Each row has a class, written as a number after it.
[ 281  -85 -237   40   79  -60  -96   45 -242  196 -159  -80   55    6
 -127  -20   44 -122 -118  143  -69 -401  196  -49  -44  -73  144 -125
  103  -26  105   98 -129]  5
[ 182 -101 -201   22  104   -4  -40   57 -222  229 -117 -142   74   59
  -69    7   92  -91  -92   99  -54 -378  133    4   74  -98   67  -80
  133  -41  180  202 -151]  5
[  -9  106   92  320  -92  -19 -249 -193 -271  280  -75 -168 -150  323
 -117  -41   67  -43   36  180 -348  156  355  -47   74 -304 -168   -1
 -233  -76  310   90  289]  3
[ -49  120 -157   13   -4 -106  265   92 -119  -84  430  -68  -90 -128
  -29   95 -175   94  -97 -292   12   91   -9 -146   85  107  128 -308
  -77 -218  316  -21   43]  3
[  72   88  -33  456   85  -40 -227  -90  -94  243  110   97   -2  -46
  -74   67  245 -200  320  337 -143    3   49 -248   66  -74 -313  119
 -162  -73  152   31 -407]  7
[-331  307  -10   -2  -32  156 -131  -60 -116  201  109  -62   21  165
  194    4  -44 -169   47 -118   25  215  117   98  167  -38 -283  341
 -207  -67  -54  160   -9]  1
[ 105 -114 -236   88   82   66 -197  -26 -266  168   64 -189   15   27
 -107   36   67 -189 -162    5  -50 -319  252   14  166 -133   14  -16
  278  -36   79  271 -156]  4
[ 196  -71 -221  116   71  -40 -138   21 -206  191 -226  -33   56   55
 -116  -56  -17 -208 -127   68  -84 -313  224  -10  -67 -188  100  -72
  171  -44  132   53  -70]  7
[-126   90  105  -52  165  -30  264 -175   -6  377   31  -15 -163  -34
   24 -109  130 -160  -41  -97  -27  190   -8  300  -63  -80 -159  -28
 -101    9 -118  -70  341]  0
[ -21   -3  232 -224  177 -125  619   65  -79  321   -2  -69 -190 -226
  139   62   74 -142  233  -70  -29  322 -176  141 -193    4  138   24
 -272    1 -249 -233  517]  1
[   3  118   25  328   93  -23 -215 -104  -47  174  284  123 -109  -23
 -140   61  266  -26  313  183 -166   44   39 -274  210  -14 -255  116
 -100  -24   87  135 -285]  4
[-336  309  -96   81  -41  126 -137   47 -109   33   21  117   59   91
  245   57 -188 -117  -49 -308  222  223  369  146  322  -70 -298  222
 -384   31 -146  233   -9]  3
[ -62   72  150  229   36  -29 -135 -139  -94  194  -57  -85 -159  275
 -112  -22   51   40  -45  110 -240  103  218  -67   34 -356 -127  -61
 -156  -34  308   58  266]  5
[-127 -127   67  -72   -5 -251  389 -304  -85  424  102 -233  -34  122
  -18    1  255 -129   29  453   44  -31  119  110  117 -374  177  109
 -250  -92  351 -286  164]  0
[  -3  152  165   84   57  -37 -203  -74  -99  255 -125 -107  -38  245
  -75   22  108   64   -4  145 -318  -74  367    3   69 -183 -131  -75
 -263   -8  240   19  198]  3
[   9   17  111  211   29  -73 -165  -47  -68   75   -8  -96 -104  157
 -123  -33   96   87   59  222 -243  106  257  -15  -66 -135 -107  -57
 -415  -59  368    5  116]  2
[ -89  276 -120   89  -21   57 -140   83 -222  347  112  -80   -2   53
  167  284  -82 -154  131 -216   -8   43   98  138   33   -4 -280  163
 -344 -126  -79  253   21]  3
[ 141 -101 -187  216   61    9 -127   23 -253  125 -245  -49   36   24
  -93  104  -39 -103 -119  -33  -91 -257  174 -129   30 -123   38  -56
  308  -70   -9  230 -144]  5
[ -73   75   91  303   57   82 -229 -385 -304  168   58 -165 -172  199
 -150  -17  167 -209  -85  105 -356   29  386   44  -16 -251 -324   77
   48  -94  185  142  184]  1
[-243  228 -133   33 -124  109   -8   37  -56  110   18  -71   -3   91
  139   -4  -73 -120   14 -151   74  223   76   88   10  -46 -210  200
 -267  -54   62  207  -15]  6
[-195  126  120  -46  116  -55  286  -85   -1  360   45  113 -137    9
  132  -83   47 -122  -45 -254  186  364   64  238  -71 -118 -114  -51
 -270  -38  -75 -117  314]  5
[ -11   90   95  305   40  -42  -36   46   56  225  311  196 -131  -45
  -43   -8  206   16  394  104  -15   18  -90 -298  151    1 -225  186
  -42  -25   26   47 -311]  7
[ -77  -92  -76  151 -176  -22 -269 -137  -49 -210 -153  -52  227  -34
 -262  -93  -19 -122  -74  -55   17  -47  497   96  197  -90  153  -25
    8   69    8   19   42]  3
[-322 -115   79  237  222  119  254 -407  -86  185  214  -50 -143 -245
   80 -226   72 -439 -254 -291  133  489  125  435   66 -139 -330 -154
  169  -69  -60 -117  236]  0
[-209   67  -98  190  -20  365 -200  221 -340  410 -130  148  205  158
  315   67    4  -50 -126 -339 -212 -161  146  128 -298 -176 -187  230
 -111  -31  -88  262 -103]  2
[  80  127   13  219  134  -25 -131  -54 -120  200  155  145 -126   37
 -109   25  216  -90  229  167  -98   41   62 -214  105  -57 -181  111
  -78  -12   -5  131 -161]  1
[-279  128  195  -86  274    5  572 -148   98  203  201   18  -40 -177
  237  107  214 -137 -132 -167   90  348  -24  172  -48  -56 -262  -51
 -145   97 -100  -64   35]  7
[  30  140   48  404   66  -14 -110 -183  -99  227  191  134 -151   76
 -123  -58  266  -93  282  138  -77  143   56 -247   69  -88 -284  120
 -158    1   94   78 -167]  4
[-243  270 -129   30  -36   99    0   35  -66  210  131  -98    1   59
  169  174  -40  -41   15 -164   92   99   66   83  136   -2 -316  168
 -383 -127  -30  231  -52]  6
[-118  205  -24 -182  202 -151    6  -48  238  376 -269  291 -258   87
  -40 -143 -101  132 -185 -211 -126  159  -81  330 -139   -7  -52  -18
  -22 -100 -176   25  275]  0
[ -18  234  206 -376  132  -31  354   -5 -109  218  -91 -110 -185 -152
  123   32 -129   16  114 -305 -405  -42   70  250 -265   81  -91  122
 -473  126 -268 -102  715]  7
[-120   89  166  -55  175  -33  353 -105  -63  332  -90   46 -109  -70
  108   17  119  -74   44 -154 -136  245  -51  204 -116   -5 -106  -32
 -175  -52 -113 -126  356]  3
[-210  300  -80    6  -53  111 -147  -52 -143  145   17  -67   -5  208
  118   97  -90 -129  -48 -168   53  135  109   57   80 -143 -287  175
 -249  -15  -32  212  114]  5
[ 167  -27 -290   14  116   -3 -131   80 -219  357 -149 -170   28   95
 -116  -17   74  -89 -191  103  -55 -386  249   45  156  -44   84  -93
  118 -146  110  236 -128]  6
[-153  114  118 -149  129  -39  264 -107   70  345  -67  110 -134  -86
   89 -189   90 -103  -91 -101    0  241   79  292  -95  -41 -100  -76
 -148   30 -143 -143  313]  2
[-231   86  -43  132   54   20   90   66  -33 -199  414  -95  -81 -105
   10  113 -174   67 -125 -285    5  194   22 -164  236   61  -56 -207
   78 -210  286   52  -72]  3
[-266   57   59  235  298  176  135   83  156 -337  274  -28  -53 -304
   70 -132  -94  -54 -276 -386  125  330    3   46   60  374 -153 -222
  259 -131   91  121 -291]  5
[-163   18  -78  112   32    6  119   35  -38 -272  316 -116 -119  -55
  -25   84 -135  142 -232 -286   14  196   32 -157  101   88  -34 -280
   84 -209  245   58  -42]  4
[-208    0  199   63  197  -35  386   28  -34  242  -36   -8 -122  -96
  168   35   63  -53   10  -91  -16  395  -53  123   -3  -47 -208  -74
 -166   10 -198 -160  277]  7
[-267  322 -123  204  -15  146 -316   32 -134   81  -46  -17   -1  173
  127   34 -187 -206  -31 -142    6  272  174  -31  174 -128 -300  138
 -114  -26    4  207  -20]  4
[-387  111  -67  -74   91  -65  187  168  -28 -193  666  184 -153 -257
  153  138 -194   20 -102 -266   58  343  -15 -184  156   72   29 -175
   62 -205  288 -138 -116]  2
[  18   90   61  285  -29   -8 -393 -214 -314  312  108 -169 -222  333
 -257  102   93   62   10   13 -528  -23  293    1  -88 -275 -159   40
 -175 -104  232  196  383]  4
[-225  109  109   -3  230   23  119 -120  -56  408  127  -22 -207   33
   45 -125  129 -118  -37    6  -94  325  -59  189   53  -64 -236   64
  -66  -62 -138  -54  227]  1
[-127   23 -210  441   -4  -58  439  258 -291   47  899 -400 -154 -386
 -167  292  -79 -280   77 -195   92  -61 -132 -135 -258   36   72 -146
  107 -120  125   53  -26]  0
[ 207  -64 -213  148   86   25 -184   31  -84  172 -188  -41   64   -6
 -222 -146   25 -141  -58  -16 -176 -335  135  -42 -214 -187  -14 -187
  165   35  280  105 -157]  6
[-145   -8  128 -108  154   52  253 -164 -142  276   23   -9 -260   14
   84 -113  104  -80 -115 -129  -58  179  -65  275 -154  -88 -256   49
 -121    6 -246 -102  476]  5
[-193  271 -131   31  -64  114  -76   62 -134  126  -72   21   -5  113
  238   97 -202 -135  -24 -211   61  168   66   38   25  -92 -238  125
 -202 -109   23  179   36]  2
[ 296 -246 -194  299   40 -103  -33  180 -122  234  -30 -201  192 -161
 -351   15  195 -317   97  168   58 -472   96   20 -469  -36  377  -50
  230  -62   92   -7 -311]  1
[ -90   69   77  -12  272  -18  176 -129  -30  315 -133   20 -126   -8
   -2  -75   90 -196  -86  -10  -59  176   16  239  -61 -173 -125  -36
  -19   21 -140  -48  293]  1
[ 211    1  -71   67 -221   16  224   69    7 -263 -479   -2   35 -214
  245   83 -385  145   82 -289 -193  217 -151   28 -240  144  216 -203
 -393 -244  131   31  254]  4
[ 187  -27 -206    2  120   51 -156   30 -217  226 -231  -34   57   75
 -116  -93   77 -229 -268    5  -12 -314  294   92  -79  -75  108  -99
  303   20  -32  189  -62]  2
[ 242 -125 -128   90  181  -77  114  182 -189  174 -357 -303  148  -72
 -222   53  107 -192  -28  207  -46 -490  203  -11 -257   -7  235 -160
  -49  -67   73 -112   30]  6
[-369   53  -75  406   43  113   27  -28  -58 -115  636   16 -189    1
  -29 -145  -33  -79 -113 -247  184  493  -60 -118  349  -35 -236 -129
  246 -162  295  150 -156]  0
[-379  391  -80    1  -31  100  -23  -62 -160  169  130 -120   22  187
  264  175 -149 -177  -99 -261   97  253  171   -2  153  -48 -343  253
 -231 -148   10  142  -36]  7
[-277  289 -121   23  -36  112    8    8 -132  152  110  -52  -21  144
  174   99   22 -166 -103 -192   39  188  161  138  -16  -79 -331  206
 -239  -52   10  280  -21]  7
[ 169   32   34  309   93  -90  -94  -43  -23  177  278  134 -111  -82
 -157   18  271  -49  340  234 -107  -86  -28 -208   41   -7 -241   42
 -119   34   71   30 -257]  7
[-153  233   99  253  -49  -43   22  -22  201  271  133  243    5  -28
 -157 -288  461  -91   87  238   40  -49  438   18  -83 -200 -205 -200
 -436    8  296 -115  -99]  2
[-388   56 -181  -45  -12 -100  152   46  -44 -161  770  -77 -164 -117
  -19  199 -106  122 -254 -260  131  123  177 -117  171  -42  -96 -150
  -61 -281  304   33 -199]  1
[ -14   45  178  323   20   25 -222 -332 -180  285 -117 -294  -89  379
 -214  -67  236 -142  -91  279 -241  -59  438   -7   85 -409 -199   66
 -132  -42  246   55  278]  7
[-105  -18 -116  250   29  100 -133 -133 -295  174 -209  -58  115   82
  -26  -66   10 -307 -332   69   22 -193  555  -53  202 -273   55  -17
  334  -36   -1   61  -70]  2
[-226  198 -141  -28  -59  103   55   14  -79  221    5   43   13  188
  244  100  -31  -52  -62 -159  149  166   40  125  147 -105 -120  225
 -195 -114   63  280  -54]  6
[-155  120  160  359   11  -28 -229 -198  -89  184  -90 -228  -69  257
 -179  -67   82   65   55  259 -310  155  379 -218  228 -261 -310  -34
 -288  -12  314  -17   94]  6
[ 118   78  177 -114  345  160  223  262  -94  174   73 -259   78 -147
  184  160   90 -123  177 -137  205 -196   19  162  156  189 -148   33
 -342  118 -349  129  114]  1
[ 162  -42 -252  -29   58  -42  -57   46 -252  232 -131 -114   68   59
 -170   87   53 -153 -164   51 -109 -457  187   -9 -174 -183  202  -80
  124 -163  105   60    2]  1
[ 221  -62 -230  -14  114    4 -124    5 -262  215 -114  -80   28   37
 -165  -71   76 -250 -177   36  -61 -368  245   67  -29 -137  141 -168
  261 -108  110  103   10]  1
